Below are the code and all the weights of a small trained network. Each question names an input and a class and asks about switching units off, where a switched-off unit gives its printed mean instead of its output.

import numpy as np


def w(rows, s, z=0):
    codes = np.array(rows[::2]) - 128.0
    scale = np.full(codes.shape[1], s)
    scale[-1] = z or s
    return codes * scale


def f(y):
    return np.maximum(y, 0)


def log_softmax(a):
    a = a - a.max(-1, keepdims=True)
    return a - np.log(np.exp(a).sum(-1, keepdims=True))


def net(x, mask):
    res = np.array(x, float).reshape(1, 5) / 4 @ E
    y = f(res @ A[0][:, :-1].T + A[0][:, -1])
    res = res + np.where(mask, y, B[0][:, -1]) @ B[0][:, :-1]
    return log_softmax(res[-1] @ U[:, :-1].T + U[:, -1])


A, B = {}, {}
E = w([
[221,183,114],'x0',
[254,92,58],'x1',
[136,76,239],'x2',
[147,248,188],'x3',
[213,115,129],'x4',
],0.0076)
A[0] = w([
[164,119,118,58],'neuron 1',
[50,93,147,124],'neuron 2',
[95,187,254,111],'neuron 3',
[184,147,118,121],'neuron 4',
[120,129,107,69],'neuron 5',
[150,99,136,253],'neuron 6',
[195,154,118,114],'neuron 7',
[81,110,154,109],'neuron 8',
[121,80,111,101],'neuron 9',
[183,144,128,102],'neuron 10',
[159,48,34,176],'neuron 11',
[96,153,206,125],'neuron 12',
[131,130,122,182],'neuron 13',
[113,228,134,111],'neuron 14',
[97,229,59,80],'neuron 15',
[17,78,148,137],'neuron 16',
[41,90,143,126],'neuron 17',
],0.0096,0.0068)
B[0] = w([
[86,160,161,140],'neuron 1',
[86,196,192,212],'neuron 2',
[163,50,146,239],'neuron 3',
[73,144,186,173],'neuron 4',
[113,136,138,128],'neuron 5',
[97,105,194,243],'neuron 6',
[65,153,193,180],'neuron 7',
[128,142,166,175],'neuron 8',
[155,115,141,159],'neuron 9',
[80,144,179,163],'neuron 10',
[207,6,184,254],'neuron 11',
[202,88,175,203],'neuron 12',
[114,106,147,176],'neuron 13',
[207,48,76,193],'neuron 14',
[200,45,48,184],'neuron 15',
[52,253,203,253],'neuron 16',
[69,234,174,221],'neuron 17',
],0.0076,0.0075)
U = w([
[162,5,105,195],'0',
[101,197,190,135],'1',
[102,222,6,4],'2',
],0.011,0.004)

Each question gives the input, the list of numbers given to net, and the class t.
The units are the neurons (one row each of A and B). Each row of codes is followed by its name. A weight is (code - 128) times the scale printed after its matrix; where a second scale follows, it is the last column's (A, B and U).
mask holds one flag per neuron, in row order. A switched-off neuron (its flag False) gives its mean, the last column of its row in B, instead of its output. The means were averaged over made-up inputs and are rounded, as every weight is.
A unit's drop is (log p(t) with every unit on - log p(t) with that unit switched off) / (log p(t) with every unit on - log p(t) with every unit switched off).
The circuit of an input: a set's keep is (log p(t) with only the set's units on - log p(t) with every unit switched off) / (log p(t) with every unit on - log p(t) with every unit switched off). Starting from the 12 units with the biggest drops (on a tie, the unit counted first), units are removed one at a time, each time the one whose removal leaves the highest keep (on an exact tie, the one counted first), for as long as the keep stays at least 0.8.
circuit, biggest first: the units of the circuit, biggest drop first
unit that matters most: the unit with the biggest drop
top k neurons: the k neurons with the biggest drops, biggest first
drop of u: that unit's drop, to one decimal
input [6,-3,7,6,4], class 0: circuit, biggest first -> neuron 3; neuron 16
input [-6,-2,-7,0,-5], class 2: unit that matters most -> neuron 15
input [2,-3,-6,8,7], class 0: circuit, biggest first -> neuron 14; neuron 15
input [5,-1,8,-1,-1], class 0: top 3 neurons -> neuron 16; neuron 17; neuron 2
input [1,-3,6,8,-6], class 0: circuit, biggest first -> neuron 3; neuron 14
input [1,1,6,5,-1], class 0: circuit, biggest first -> neuron 16; neuron 3
input [3,-5,-1,1,3], class 0: circuit, biggest first -> neuron 16; neuron 17
input [5,-5,4,-8,3], class 1: circuit, biggest first -> neuron 3; neuron 14
input [-1,3,5,6,1], class 0: top 4 neurons -> neuron 16; neuron 17; neuron 2; neuron 3
input [2,0,-7,4,3], class 0: drop of neuron 15 -> 0.3
input [0,-1,3,1,2], class 0: drop of neuron 17 -> 0.5
input [-1,4,-5,2,1], class 0: drop of neuron 16 -> 0.3
